Here is a tiny trained network, its code and every weight. The questions are about switching its units off for an input and a class, where a switched-off unit gives its printed mean instead of its output.

import numpy as np


def w(rows, s, z=0):
    codes = np.array(rows[::2]) - 128.0
    scale = np.full(codes.shape[1], s)
    scale[-1] = z or s
    return codes * scale


def norm(h):
    return h / np.sqrt((h * h).mean(-1, keepdims=True) + 1e-5)


def f(y):
    return np.maximum(y, 0)


def log_softmax(a):
    a = a - a.max(-1, keepdims=True)
    return a - np.log(np.exp(a).sum(-1, keepdims=True))


def net(x, mask):
    res = np.array(x, float).reshape(1, 5) / 4 @ E
    u = 0
    for l in range(3):
        y = f(norm(res) @ A[l][:, :-1].T + A[l][:, -1])
        res = res + np.where(mask[u : u + 5], y, B[l][:, -1]) @ B[l][:, :-1]
        u += 5
    return log_softmax(norm(res)[-1] @ U[:, :-1].T + U[:, -1])


A, B = {}, {}
E = w([
[236,215,139,171,93,33,99],'x0',
[97,218,254,145,137,21,187],'x1',
[118,227,95,95,71,207,161],'x2',
[164,98,185,72,147,64,253],'x3',
[214,80,100,146,141,177,117],'x4',
],0.0071)
A[0] = w([
[7,116,127,87,158,143,106,4],'0.n0',
[128,113,128,94,207,105,106,49],'0.n1',
[153,98,137,130,132,177,129,78],'0.n2',
[155,108,99,126,163,137,122,68],'0.n3',
[112,88,138,173,153,138,92,211],'0.n4',
],0.012,0.0031)
B[0] = w([
[72,117,108,146,39,232,161,254],'0.n0',
[122,192,130,173,53,56,36,168],'0.n1',
[206,248,123,74,147,7,129,180],'0.n2',
[142,3,49,103,157,71,75,175],'0.n3',
[60,117,85,177,163,184,72,238],'0.n4',
],0.0075,0.0052)
A[1] = w([
[191,180,121,102,72,114,174,149],'1.n0',
[68,45,168,93,82,158,164,113],'1.n1',
[153,67,170,100,213,93,255,51],'1.n2',
[83,219,179,213,83,74,109,184],'1.n3',
[226,138,94,119,66,114,152,5],'1.n4',
],0.0091,0.0029)
B[1] = w([
[217,207,185,107,133,226,143,191],'1.n0',
[184,197,193,115,104,165,165,198],'1.n1',
[164,164,191,200,194,48,160,183],'1.n2',
[96,152,245,116,215,34,115,255],'1.n3',
[1,183,106,100,32,223,190,162],'1.n4',
],0.008,0.0076)
A[2] = w([
[219,20,2,192,193,95,76,152],'2.n0',
[224,209,81,109,86,112,33,251],'2.n1',
[169,108,226,147,195,82,217,207],'2.n2',
[92,49,28,131,25,165,172,173],'2.n3',
[200,96,59,92,197,90,31,124],'2.n4',
],0.0078,0.0025)
B[2] = w([
[74,134,78,82,223,70,214,216],'2.n0',
[138,48,108,93,151,206,219,205],'2.n1',
[231,255,174,56,184,137,68,254],'2.n2',
[184,174,222,122,136,148,241,202],'2.n3',
[139,11,116,31,207,106,141,190],'2.n4',
],0.0082,0.008)
U = w([
[150,63,58,74,248,103,166,198],'0',
[186,71,90,169,51,81,86,58],'1',
[177,206,227,112,181,37,112,165],'2',
[44,96,147,161,164,105,42,128],'3',
[120,119,119,101,74,206,196,217],'4',
[150,69,137,145,67,87,93,17],'5',
[128,133,32,153,93,49,85,2],'6',
[142,141,96,131,96,99,109,39],'7',
],0.015,0.0057)

Each question gives the input, the list of numbers given to net, and the class t.
The units are the neurons (one row each of A and B). Each row of codes is followed by its name. A weight is (code - 128) times the scale printed after its matrix; where a second scale follows, it is the last column's (A, B and U).
mask holds one flag per neuron, layer by layer. A switched-off neuron (its flag False) gives its mean, the last column of its row in B, instead of its output. The means were averaged over made-up inputs and are rounded, as every weight is.
A unit's drop is (log p(t) with every unit on - log p(t) with that unit switched off) / (log p(t) with every unit on - log p(t) with every unit switched off).
The circuit of an input: a set's keep is (log p(t) with only the set's units on - log p(t) with every unit switched off) / (log p(t) with every unit on - log p(t) with every unit switched off). Starting from the 12 units with the biggest drops (on a tie, the unit counted first), units are removed one at a time, each time the one whose removal leaves the highest keep (on an exact tie, the one counted first), for as long as the keep stays at least 0.8.
circuit, biggest first: the units of the circuit, biggest drop first
top k neurons: the k neurons with the biggest drops, biggest first
k most important neurons of layer l: the k neurons of layer l with the biggest drops, biggest first
drop of u: that unit's drop, to one decimal
input [-2,-2,-1,2,-6], class 4: circuit, biggest first -> [0.n0]
input [-7,-7,-8,-5,-5], class 4: circuit, biggest first -> [0.n0 1.n3]
input [-5,-5,-1,7,-2], class 2: circuit, biggest first -> [1.n2 2.n2]
input [8,0,5,-8,4], class 4: 2 most important neurons of layer 2 -> [2.n1 2.n2]
input [-7,6,7,1,4], class 4: circuit, biggest first -> [0.n0 1.n3]
input [8,-1,-8,4,4], class 0: top 2 neurons -> [1.n3 1.n1]
input [-7,5,-5,-5,0], class 3: top 3 neurons -> [0.n1 0.n4 2.n1]
input [2,-4,3,-1,4], class 4: 2 most important neurons of layer 1 -> [1.n4 1.n3]
input [-4,1,-8,-5,2], class 3: 2 most important neurons of layer 2 -> [2.n1 2.n2]
input [-5,5,-2,-2,-2], class 4: 2 most important neurons of layer 1 -> [1.n2 1.n1]
input [0,-1,5,-2,-8], class 4: top 2 neurons -> [0.n0 2.n2]
input [-6,-6,6,-6,8], class 0: 2 most important neurons of layer 2 -> [2.n0 2.n4]
input [5,-6,4,5,8], class 4: drop of 1.n3 -> 0.0
input [-5,4,-4,-8,-7], class 3: most important neuron of layer 2 -> [2.n1]
input [-7,-1,3,4,-7], class 4: drop of 0.n0 -> 0.6
input [4,2,-7,-4,3], class 0: drop of 1.n1 -> 0.1
